[ 47 223 209 227 137 157 161]
227, 47

[ 27  26  18  -4 -31]
27, -31

[[  0 -13   1  14   1   8   0]
 [ 12  13   4  12  15   8   4]
 [ 19  40  -3 -29  -2  17  10]]
40, -29

[1 6 7 6 9 2 8]
9, 1

[ 39 667 941 206]
941, 39

[[  0  26 -19  -1  -5  27  29]
 [ -1  -7   0  -8  -4   3 -23]
 [ -3 -36   9  -8  15 -15 -40]]
29, -40
---
[[ 0.28 -0.99 -1.71  0.50  1.34  0.12]
 [ 0.39  1.67 -0.21 -1.31 -0.76 -0.56]
 [ 0.03 -0.43 -1.22 -0.04  0.70 -0.36]] -> 0.70

[-0.98 -0.11  0.52  1.69  1.47] -> 0.52

[ 176.95 -113.85  114.41   30.44] -> 30.44

[[  41.866   -6.697   24.322  -21.094   40.404  172.441 -178.804]
 [ -33.510  -18.418  177.617  -74.897   92.528  187.797  173.896]
 [ 157.172   -5.915  -91.726  -75.149 -116.057  -26.885  -58.586]] -> 173.896

[-15.273   4.676 -14.119  11.589  -9.233  -3.812  -0.556] -> -0.556

[-119.57   80.59  150.60 -103.37 -189.39  180.19] -> 80.59

[[-10.7  17.9 -14.6   1.4  -5.7  -4.4 -20.0]
 [ -6.5  -6.1  -6.1  -6.3  -5.9  -6.6  -5.8]] -> -4.4
---
Input: 12 19 -4 24 31
Output: 19
Input: -32  10 -11  -3  15
Output: 10
Input: -23  -6  32 -20   3
Output: -6
Input:  4  5 28  8  2
Output: 5
Input: -26  28 -36   5  15
Output: 28
Input:   5 -15 -28  15 -10
Output: -15
Input:  -3   6 -17 -38 -16
Output: 6
Input: -23 -36   5  -9 -24
Output: -36
Input: -38 -23 -15 -24  26
Output: -23
---
0.158,1.832,-0.892,0.010,-0.258,-0.006
1.414,0.718,-1.419,-2.063,-0.693,0.838
-2.337,-0.492,0.040,-1.932,0.157,0.128
ans = 1.832, -2.337

-1.36,1.01,1.64,0.33,1.87 ans = 1.87, -1.36

0.11,-0.13,-0.10,-0.12 ans = 0.11, -0.13

-0.13,0.12,2.25,-0.87,0.22,0.75
-0.02,-0.54,-1.93,1.46,0.28,0.97
-0.66,-0.51,-1.59,-1.08,-1.26,-2.36
ans = 2.25, -2.36

-0.52,0.34,-1.24,-0.39,1.02 ans = 1.02, -1.24

-1.3,-1.4,1.1,-0.4,-1.1,1.9,-1.8 ans = 1.9, -1.8
---
[1 8 3 5 3 5] out 5, 1

[24 76 80 78 71 45 89] out 89, 24

[[-45  35   7 -44]
 [-18   7   8 -14]] out -44, -18

[ 695  -18 -576  -33 -666  210] out 210, 695

[3372 8868 1747 6187 1831] out 1831, 3372

[4092 1868 5698 8156 5117 2282 2883] out 2883, 4092

[[ 37 -37  18  31  43]
 [ 24  10  17  10  22]] out 43, 24

[[ 23  28  24  19   3  20]
 [ 44  29  34  34 -26  -1]] out 20, 44

[[44 45 55 63 35 52 60]
 [24 45 95 54 36 61 32]] out 60, 24
---
Input:
array([[  6, -38, -11,  -2,   5,   9],
       [-19,  25,  13,   2, -15, -16],
       [ 12,  -1,   7,  -2,  11,  20]])
Output: -2

Input:
array([[ 23,   4,   6,  12,  13,  23,   6],
       [ 14,  26, -39,   1,  32, -10,  -3],
       [ 38,  11,  21,  30, -11,  11,  12]])
Output: 13

Input:
array([[ -7,  39, -16,   8,  -3],
       [-37,  22, -16,  12, -39],
       [  6, -14, -16, -34,  10]])
Output: -16

Input:
array([[-23, -26, -18,  36],
       [ 25, -37, -19,  10],
       [-15,  36, -22, -25]])
Output: -26

Input:
array([[ -3,  20, -21,  -6],
       [  2,  18, -23, -11],
       [ -1, -26,  30,  12]])
Output: 20

Input:
array([[-16,  23, -17,   8,   3,  13],
       [-16,  -6, -12, -12,  17,   2],
       [ 28, -15,   2,  -1,  10,  20]])
Output: 8
---
 23  14  31 -15 -13 -> 31
-8 10 16 32 -7 -6 -7 -> -7
  2 -29  -5  -4  16   0 -13 -> 16
 15  16 -20 -15   1 -29 -> -15
-39  12  -7   0 -> 12
-32 -28 -12  10  26 -> -12
 28   8 -21  26  -2 -26 -> 26
 16 -10 -32 -39  36 -22 -> -39
 -7   4 -37 -21 -> 4
 24  -7 -32 -13  31 -> -32
---
[[2.068, -5.057, -18.708, -11.900],
 [-2.730, 14.681, -3.906, -2.488],
 [-7.592, -7.610, -4.015, -4.540]] ==> -3.906

[[0.059, 0.027, 0.045, 0.001, -0.125, -0.077],
 [-0.005, -0.187, -0.074, 0.012, 0.126, -0.212],
 [-0.111, -0.072, -0.070, -0.055, -0.080, -0.059]] ==> 0.126

[[0.8, 0.5, 0.4, 0.3, 0.8, -0.1, -1.3],
 [-0.7, -0.6, -1.1, 1.6, 1.8, -0.2, 1.4],
 [-0.5, -2.4, -0.5, -0.7, 1.3, 0.0, -0.2]] ==> -0.2

[[-0.099, -0.145, 0.040, 0.100, 0.029, -0.063],
 [-0.108, -0.184, 0.047, 0.154, 0.069, -0.110],
 [0.020, 0.117, 0.055, -0.131, -0.150, 0.115]] ==> 0.069

[[0.160, -0.228, 0.156, 0.046, 0.062, -0.017],
 [0.022, 0.062, 0.032, 0.038, 0.037, 0.039],
 [0.074, -0.038, 0.016, 0.004, 0.014, 0.018]] ==> 0.037

[[-77.38, 152.89, -150.22, -16.09, 12.22, 175.65, -114.74],
 [52.96, -96.34, -68.27, -20.44, 61.16, -2.17, -64.09],
 [79.43, -77.28, 16.50, -29.03, -43.96, 10.29, -17.12]] ==> -2.17

[[0.091, -0.124, 0.165, 0.013],
 [0.046, 0.089, 0.176, -0.122],
 [-0.065, 0.001, 0.000, 0.095]] ==> 0.176
---
 29 -17  30 -30   7 -29  17
 14   2   0  14 -34   9  -9
gives 0

  1 -13   5  34  -5 -28 gives -13

  6  22 -17  -6   8 -33   0 gives -17

 21  29  26 -30
 11   5  -8  -6
-18 -25 -21  26
gives -6

 23  -1  20  -8 -31 -23 gives -1

-28  -7 -19 -17  -4 -31 -14 gives -19

-28 -16  25   0 -29
 24  20 -38  -8  36
 -7 -13  19  20 -22
gives -7
---
Input:
  3 -12  -3  26 -39
  0 -15  -8  37 -16
 -2  -9  -6  28   1
Output: -39, -2

Input: -28 -36  29  10 -19
Output: -19, -28

Input:
 17 -17  -9  -5  -6
 38 -31 -21 -12   4
Output: -6, 38

Input:  -5  26   4  29   2 -21
Output: -21, -5

Input: -3 -4  6 -7 35
Output: 35, -3

Input:  19  32 -14  26  23  -8  17
Output: 17, 19

Input:   3  -2 -10  31
Output: 31, 3

Input:
 -2  10  -5  33  28
-33  -7  22  33 -26
  7   0   7  14  22
Output: 28, 7

Input:  2  2  0 32
Output: 32, 2
---
[837, 661, 473, 51, 893, 84] Answer: 84
[-273, -649, 220, 782] Answer: 782
[47, 40, 5, -11, 11, -43] Answer: -43
[9, 74, 34, 51] Answer: 51
[9, 4, 2, 8, 2] Answer: 2
[40, 33, 40, -28] Answer: -28
[90, 67, 34, 2, 49, 10] Answer: 10
---
[ 29   6 -15  -4  15  10] >> 29
[ -8  13  23 -31  -2] >> -8
[-32 -22  32  -1  34  19] >> -32
[-39  18 -32  10] >> -39
[ -1 -30 -14  26] >> -1
[ 7 18 39 -6 10 -2] >> 7
[20 31 29  8] >> 20
---
-29 -13  17   9 -16 -35 -34 --> -35

 -1  14  11  -6
 27 -30  30 -27
--> 30

 14  -5  -6  19 -15  -1   7
 18  -7   1  25 -17  20  27
-20  18  10 -31  26   2 -10
--> 2

 30 -34 -30  26  17 -16
-33 -28  -4   7  32  19
-15  -5  26  12  25 -12
--> 25

-28 -23  -2  -4  -6 --> -4

-26  33  26  13
-25  15  29   2
 -3  -6   5  -5
--> 5

  0 -38  38  -6  26 --> -6
---
 -7.5   -4.1   11.1    9.9   -0.2
 -2.1   -3.2   -0.4   20.6    8.4
 -3.1   13.8   -0.3  -17.8  -16.9
: 20.6

  59.0   -77.4    11.7   -86.2   140.8     3.2
-163.9  -142.3    24.1   -82.0    10.0    24.0
: 10.0

 -7.32   12.33   -6.57   15.05   15.24   15.14
 20.82   -8.11   19.75  -12.15  -12.42  -12.27
-15.47   18.26  -14.23   22.96   23.28   23.10
: -12.42

-0.11  -0.04  -0.12  -0.19  -0.09   0.05  -0.06
-0.04  -0.11  -0.05   0.14  -0.09  -0.21  -0.21
: -0.21

 1.454   1.471   0.129  -0.721   0.537  -0.396
 1.178   1.005  -0.434  -1.086   1.094  -1.441
 1.156   1.243   0.083  -0.672   0.614  -0.510
: 1.094

 13.0  -14.6    1.5   -7.0
 -5.0    3.0    0.6    6.0
: 0.6

 0.108  -0.026   0.032  -0.230   0.050  -0.020   0.135
 0.145  -0.001  -0.037  -0.178   0.072   0.016   0.024
 0.202   0.030  -0.034  -0.180   0.000   0.023   0.149
: 0.016
